Here is a tiny trained network, its code and every weight. The questions are about switching its units off for an input and a target symbol, where a switched-off unit gives its printed mean instead of its output.

import numpy as np


def w(rows, s, z=0):
    codes = np.array(rows[::2]) - 128.0
    scale = np.full(codes.shape[1], s)
    scale[-1] = z or s
    return codes * scale


def f(y):
    return np.maximum(y, 0)


def softmax(a):
    e = np.exp(a - a.max(-1, keepdims=True))
    return e / e.sum(-1, keepdims=True)


def log_softmax(a):
    a = a - a.max(-1, keepdims=True)
    return a - np.log(np.exp(a).sum(-1, keepdims=True))


def net(x, mask):
    ids = ['δεηλμξτφ'.index(c) for c in x.split()]
    T = len(ids)
    res = E[ids] + P[:T]
    r = res
    for j in range(3):
        rows = slice(2 * j, 2 * j + 2)
        q, k, v = (r @ M[0][rows].T for M in (Q, K, V))
        z = softmax(np.where(np.tri(T) > 0, q @ k.T / 2**0.5, -1e9)) @ v
        o = O[0][rows]
        res = res + np.where(mask[j], z, o[:, -1]) @ o[:, :-1]
    y = f(res @ A[0][:, :-1].T + A[0][:, -1])
    res = res + np.where(mask[3:15], y, B[0][:, -1]) @ B[0][:, :-1]
    return log_softmax(res[-1] @ U[:, :-1].T + U[:, -1])


Q, K, V, O, A, B = {}, {}, {}, {}, {}, {}
E = w([
[203,103,170,68,188,157,2,143,54,123],'δ',
[74,172,142,58,44,20,124,106,145,126],'ε',
[82,123,78,152,5,175,166,94,107,66],'η',
[66,184,165,107,220,161,157,209,185,119],'λ',
[31,175,199,155,186,47,136,92,80,80],'μ',
[83,71,213,135,55,167,43,175,132,156],'ξ',
[223,127,38,141,126,181,121,47,189,84],'τ',
[154,103,34,168,188,133,167,194,98,200],'φ',
],0.0052)
P = w([
[113,185,152,113,113,220,81,111,65,183],'0',
[113,86,154,76,142,160,137,81,99,200],'1',
[119,87,158,80,141,160,135,81,100,193],'2',
[117,184,126,179,119,155,103,128,137,144],'3',
[165,119,149,119,119,111,169,149,108,118],'4',
[117,88,150,87,144,149,148,92,107,171],'5',
[123,169,95,205,123,91,93,151,184,96],'6',
[161,124,126,115,126,101,170,170,112,55],'7',
[104,87,135,88,142,140,143,103,114,155],'8',
[105,167,52,213,125,58,83,179,211,37],'9',
[138,119,85,110,135,83,160,195,121,2],'10',
[99,94,144,88,163,132,152,100,120,157],'11',
],0.0057)
Q[0] = w([
[92,122,177,149,253,111,152,181,146,150],'H1',
[60,183,193,92,86,60,118,86,89,101],'H1',
[95,76,135,135,124,161,24,129,118,138],'H2',
[224,145,120,117,177,145,84,108,133,96],'H2',
[136,134,185,200,98,155,42,123,180,164],'H3',
[139,133,172,72,152,159,120,66,136,104],'H3',
],0.033)
K[0] = w([
[97,164,168,119,255,114,130,184,125,139],'H1',
[58,158,212,108,82,68,121,108,132,112],'H1',
[167,94,212,162,118,182,140,137,88,160],'H2',
[216,134,91,112,200,164,96,98,120,135],'H2',
[133,236,108,172,106,163,110,125,89,184],'H3',
[127,77,143,99,147,134,188,90,121,207],'H3',
],0.033)
V[0] = w([
[187,113,131,100,142,83,175,162,95,67],'H1',
[75,144,3,173,155,65,99,152,182,73],'H1',
[93,116,200,109,101,155,25,97,179,94],'H2',
[112,205,178,79,156,205,165,117,161,41],'H2',
[115,46,122,134,145,87,145,156,161,100],'H3',
[156,17,175,69,143,108,225,108,105,129],'H3',
],0.012)
O[0] = w([
[132,69,109,114,164,136,182,61,151,159,47],'H1',
[133,214,187,93,122,189,130,93,53,225,154],'H1',
[210,236,162,134,129,152,220,119,84,129,156],'H2',
[234,95,253,207,113,104,199,135,148,134,139],'H2',
[96,65,94,107,142,98,166,128,141,106,23],'H3',
[41,107,80,54,216,161,186,74,123,154,10],'H3',
],0.005,0.0013)
A[0] = w([
[104,115,133,36,121,136,153,150,140,250,159],'N1',
[123,62,162,131,183,120,119,82,29,210,109],'N2',
[120,164,55,223,150,37,130,163,202,72,42],'N3',
[101,103,160,96,137,124,136,10,118,214,127],'N4',
[137,133,155,94,96,138,125,160,137,69,81],'N5',
[64,94,50,149,124,109,100,110,174,155,82],'N6',
[178,52,182,28,130,131,72,85,110,173,73],'N7',
[98,111,196,101,182,218,143,58,136,206,140],'N8',
[130,124,199,117,105,161,46,104,121,174,180],'N9',
[176,99,144,110,142,183,159,48,122,243,101],'N10',
[63,94,149,127,71,213,190,73,113,183,8],'N11',
[131,87,80,192,132,4,122,174,220,64,5],'N12',
],0.015,0.0029)
B[0] = w([
[97,102,131,201,117,102,147,203,174,69,254],'N1',
[92,134,104,54,195,137,128,125,82,87,227],'N2',
[165,138,57,128,89,68,124,64,207,121,216],'N3',
[144,188,43,153,125,114,104,99,83,180,218],'N4',
[107,135,107,138,184,126,144,104,151,149,175],'N5',
[124,161,182,117,148,158,146,77,147,156,204],'N6',
[177,100,146,75,103,116,34,151,186,91,173],'N7',
[222,107,184,141,130,119,135,116,101,157,234],'N8',
[80,122,123,149,96,146,80,172,91,149,225],'N9',
[65,160,166,135,159,149,135,93,211,126,196],'N10',
[98,72,117,60,5,154,176,112,127,128,167],'N11',
[104,122,216,109,164,201,129,156,64,151,193],'N12',
],0.022,0.0043)
U = w([
[157,95,136,59,131,129,71,154,129,89,5],'δ',
[154,144,2,177,87,20,108,136,179,89,200],'ε',
[117,73,116,68,64,157,173,123,107,126,144],'η',
[213,70,211,162,134,115,179,164,104,128,205],'λ',
[164,142,97,101,167,112,153,105,45,151,122],'μ',
[76,149,175,165,106,207,74,177,67,201,162],'ξ',
[178,170,146,128,125,131,110,54,198,191,26],'τ',
[28,139,138,101,198,164,174,134,157,66,122],'φ',
],0.0059,0.0023)

Each question gives the input, a string of symbols that net reads in full, and the target symbol t.
The units are the heads (2 rows each of Q, K, V and O) and the neurons (one row each of A and B). Each row of codes is followed by its name. A weight is (code - 128) times the scale printed after its matrix; where a second scale follows, it is the last column's (O, A, B and U).
mask holds one flag per unit, heads first, then neurons. A switched-off unit (its flag False) gives its mean, the last column of its rows in O or B, instead of its output. The means were averaged over made-up inputs and are rounded, as every weight is.
A unit's drop is (log p(t) with every unit on - log p(t) with that unit switched off) / (log p(t) with every unit on - log p(t) with every unit switched off).
The circuit of an input: a set's keep is (log p(t) with only the set's units on - log p(t) with every unit switched off) / (log p(t) with every unit on - log p(t) with every unit switched off). Starting from the 12 units with the biggest drops (on a tie, the unit counted first), units are removed one at a time, each time the one whose removal leaves the highest keep (on an exact tie, the one counted first), for as long as the keep stays at least 0.8.
circuit, biggest first: the units of the circuit, biggest drop first
unit that matters most: the unit with the biggest drop
top k neurons: the k neurons with the biggest drops, biggest first
heads that matter: for each layer, one digit per head in row order, 1 if its drop is at least 0.15 and else 0, layers parted by /
input ξ η φ φ τ, target τ: heads that matter -> 101
input φ φ η λ δ λ φ ε η μ ξ, target ξ: circuit, biggest first -> [H3 N12]
input μ λ ε τ φ φ φ η φ ε λ ε, target ε: circuit, biggest first -> [N4 N1 H3]
input φ ξ φ ξ μ ε φ τ η ε φ φ, target φ: top 2 neurons -> [N10 N2]
input λ μ η φ λ φ η λ δ η, target τ: circuit, biggest first -> [N12 N3]
input ξ ε φ τ φ ε τ λ ε, target ε: unit that matters most -> H3
input δ μ ε δ, target ε: heads that matter -> 110
input λ λ φ ξ η φ δ, target ξ: circuit, biggest first -> [N9 H3]
input φ ξ μ η δ λ ξ, target ε: circuit, biggest first -> [N3 H1]
input τ ε φ η ε φ ξ λ λ λ, target τ: heads that matter -> 001
input μ λ φ μ, target ε: heads that matter -> 100
input ξ λ ε ξ λ ε μ φ φ λ φ, target λ: top 4 neurons -> [N12 N4 N2 N9]
input τ φ ε λ ε ξ λ, target ε: top 2 neurons -> [N3 N12]
input η μ ε μ φ ξ λ, target ξ: circuit, biggest first -> [H1 N9 H3]
input δ τ λ η λ μ, target μ: circuit, biggest first -> [H3 N4 N2]
input λ η λ λ φ ξ μ, target ξ: circuit, biggest first -> [H1 N9]
input τ τ φ τ ξ λ η, target ξ: circuit, biggest first -> [H1 N9 H3]
input ξ φ φ τ φ δ λ φ η ε, target ξ: circuit, biggest first -> [H1 N9]
input λ δ λ φ ξ η, target η: circuit, biggest first -> [N11]
input λ λ η μ ξ δ, target δ: circuit, biggest first -> [N7]
input φ φ λ, target λ: heads that matter -> 001
input μ ε η φ λ ξ μ λ ξ φ λ μ, target μ: heads that matter -> 000
input ξ φ ε φ, target ε: heads that matter -> 001
